Below are the code and all the weights of a small trained network. Each question names an input and a class and asks about switching units off, where a switched-off unit gives its printed mean instead of its output.

import numpy as np


def w(rows, s, z=0):
    codes = np.array(rows[::2]) - 128.0
    scale = np.full(codes.shape[1], s)
    scale[-1] = z or s
    return codes * scale


def norm(h):
    return h / np.sqrt((h * h).mean(-1, keepdims=True) + 1e-5)


def f(y):
    return np.maximum(y, 0)


def log_softmax(a):
    a = a - a.max(-1, keepdims=True)
    return a - np.log(np.exp(a).sum(-1, keepdims=True))


def net(x, mask):
    res = np.array(x, float).reshape(1, 2) / 4 @ E
    u = 0
    for l in range(3):
        y = f(norm(res) @ A[l][:, :-1].T + A[l][:, -1])
        res = res + np.where(mask[u : u + 7], y, B[l][:, -1]) @ B[l][:, :-1]
        u += 7
    return log_softmax(norm(res)[-1] @ U[:, :-1].T + U[:, -1])


A, B = {}, {}
E = w([
[129,118,77,82,141,199,58,221,1,180,54,96],'x0',
[154,70,34,198,105,146,194,53,115,83,62,1],'x1',
],0.0094)
A[0] = w([
[129,169,152,184,51,140,177,118,143,103,109,184,138],'0.n0',
[108,84,82,82,107,95,156,156,127,135,23,65,151],'0.n1',
[67,104,99,110,82,162,129,45,150,170,223,214,251],'0.n2',
[117,132,107,117,72,124,138,185,75,44,68,173,124],'0.n3',
[103,103,67,3,252,118,71,200,235,112,132,127,154],'0.n4',
[178,103,160,147,179,39,180,165,79,82,136,175,43],'0.n5',
[118,38,194,7,132,92,102,134,207,137,122,100,10],'0.n6',
],0.0054,0.0017)
B[0] = w([
[102,148,172,157,148,149,49,199,131,91,114,56,193],'0.n0',
[150,228,192,67,144,29,129,21,153,145,147,111,253],'0.n1',
[218,139,1,131,96,218,40,126,100,87,203,15,233],'0.n2',
[13,175,67,125,82,121,132,92,137,25,120,233,187],'0.n3',
[128,134,131,151,224,62,193,84,52,139,75,134,220],'0.n4',
[48,132,158,204,80,193,50,158,87,149,180,135,154],'0.n5',
[47,111,55,58,167,22,183,139,80,181,34,109,167],'0.n6',
],0.0068,0.0049)
A[1] = w([
[159,150,81,106,152,197,57,96,85,105,89,192,84],'1.n0',
[180,96,130,107,163,128,144,225,122,130,101,2,120],'1.n1',
[128,76,94,183,141,100,161,127,150,159,40,127,132],'1.n2',
[157,110,84,89,79,177,112,150,90,231,70,81,48],'1.n3',
[168,90,199,130,115,45,147,74,193,96,183,62,181],'1.n4',
[122,178,228,82,152,115,52,221,166,241,134,147,1],'1.n5',
[194,187,141,129,103,114,61,117,123,172,113,51,111],'1.n6',
],0.0073,0.0012)
B[1] = w([
[92,136,126,187,78,132,123,137,174,36,190,90,209],'1.n0',
[126,136,144,178,160,103,254,135,125,119,130,189,169],'1.n1',
[166,58,60,87,143,142,212,107,83,140,178,124,165],'1.n2',
[181,109,160,122,82,165,30,223,182,117,220,127,188],'1.n3',
[122,133,166,107,122,168,83,203,118,120,84,144,255],'1.n4',
[146,125,34,102,133,88,195,97,180,201,153,143,229],'1.n5',
[110,130,154,159,147,135,167,77,105,177,107,205,214],'1.n6',
],0.0099,0.0081)
A[2] = w([
[140,59,8,191,138,59,30,188,143,62,122,81,10],'2.n0',
[153,86,95,80,79,139,223,91,136,94,87,55,95],'2.n1',
[126,73,128,110,55,166,43,181,38,129,153,169,114],'2.n2',
[142,141,113,98,130,158,63,157,216,85,167,154,229],'2.n3',
[78,124,138,184,176,45,151,150,113,105,125,254,113],'2.n4',
[246,35,47,164,119,130,196,72,80,106,28,137,154],'2.n5',
[117,137,195,131,132,117,185,126,169,84,145,192,231],'2.n6',
],0.0065,0.0011)
B[2] = w([
[136,181,196,168,119,181,29,62,37,74,109,111,184],'2.n0',
[85,164,76,104,121,119,100,180,100,164,130,190,220],'2.n1',
[145,118,224,171,76,136,83,79,255,56,92,64,179],'2.n2',
[151,74,68,149,44,192,156,164,118,54,72,109,228],'2.n3',
[165,81,219,147,201,63,192,56,88,173,37,118,198],'2.n4',
[146,119,117,76,161,55,152,167,177,208,175,195,254],'2.n5',
[68,146,157,120,139,140,102,55,19,112,131,47,180],'2.n6',
],0.0085,0.0074)
U = w([
[152,162,26,69,146,54,180,148,141,215,161,207,144],'0',
[138,159,149,170,45,236,30,172,167,1,156,99,152],'1',
[89,160,241,179,214,115,149,36,43,125,72,112,138],'2',
[107,77,119,108,183,173,80,102,156,173,134,24,2],'3',
[111,36,98,92,179,185,81,87,160,185,108,7,10],'4',
],0.014,0.011)

Each question gives the input, the list of numbers given to net, and the class t.
The units are the neurons (one row each of A and B). Each row of codes is followed by its name. A weight is (code - 128) times the scale printed after its matrix; where a second scale follows, it is the last column's (A, B and U).
mask holds one flag per neuron, layer by layer. A switched-off neuron (its flag False) gives its mean, the last column of its row in B, instead of its output. The means were averaged over made-up inputs and are rounded, as every weight is.
A unit's drop is (log p(t) with every unit on - log p(t) with that unit switched off) / (log p(t) with every unit on - log p(t) with every unit switched off).
The circuit of an input: a set's keep is (log p(t) with only the set's units on - log p(t) with every unit switched off) / (log p(t) with every unit on - log p(t) with every unit switched off). Starting from the 12 units with the biggest drops (on a tie, the unit counted first), units are removed one at a time, each time the one whose removal leaves the highest keep (on an exact tie, the one counted first), for as long as the keep stays at least 0.8.
units of the circuit, in order: the units of the circuit, biggest drop first
unit that matters most: the unit with the biggest drop
k most important neurons: the k neurons with the biggest drops, biggest first
k most important neurons of layer l: the k neurons of layer l with the biggest drops, biggest first
drop when u is switched off: that unit's drop, to one decimal
input [-6,5], class 1: units of the circuit, in order	1.n4
input [-3,-3], class 2: 4 most important neurons	0.n6; 0.n2; 1.n6; 1.n3
input [-6,7], class 0: 4 most important neurons	1.n0; 2.n5; 1.n3; 1.n2
input [2,-3], class 2: units of the circuit, in order	0.n4; 2.n4
input [-1,-3], class 2: 2 most important neurons	0.n2; 0.n4
input [1,-3], class 2: 2 most important neurons of layer 2	2.n0; 2.n4
input [8,7], class 1: 3 most important neurons of layer 1	1.n3; 1.n5; 1.n0
input [-5,-4], class 1: 3 most important neurons	0.n2; 1.n1; 0.n1
input [7,8], class 0: 3 most important neurons	1.n1; 0.n1; 2.n5
input [-1,2], class 2: 3 most important neurons	1.n6; 1.n3; 0.n3
input [3,1], class 2: 2 most important neurons	0.n1; 0.n2
input [1,-1], class 2: 2 most important neurons	1.n5; 0.n2
input [8,6], class 1: 2 most important neurons	1.n3; 1.n5
input [1,4], class 0: unit that matters most	0.n0
input [-2,-3], class 2: 2 most important neurons of layer 0	0.n2; 0.n3
input [-8,-4], class 1: drop when 0.n2 is switched off	1.2
input [6,2], class 1: drop when 1.n3 is switched off	0.6
input [6,0], class 1: drop when 1.n2 is switched off	0.0
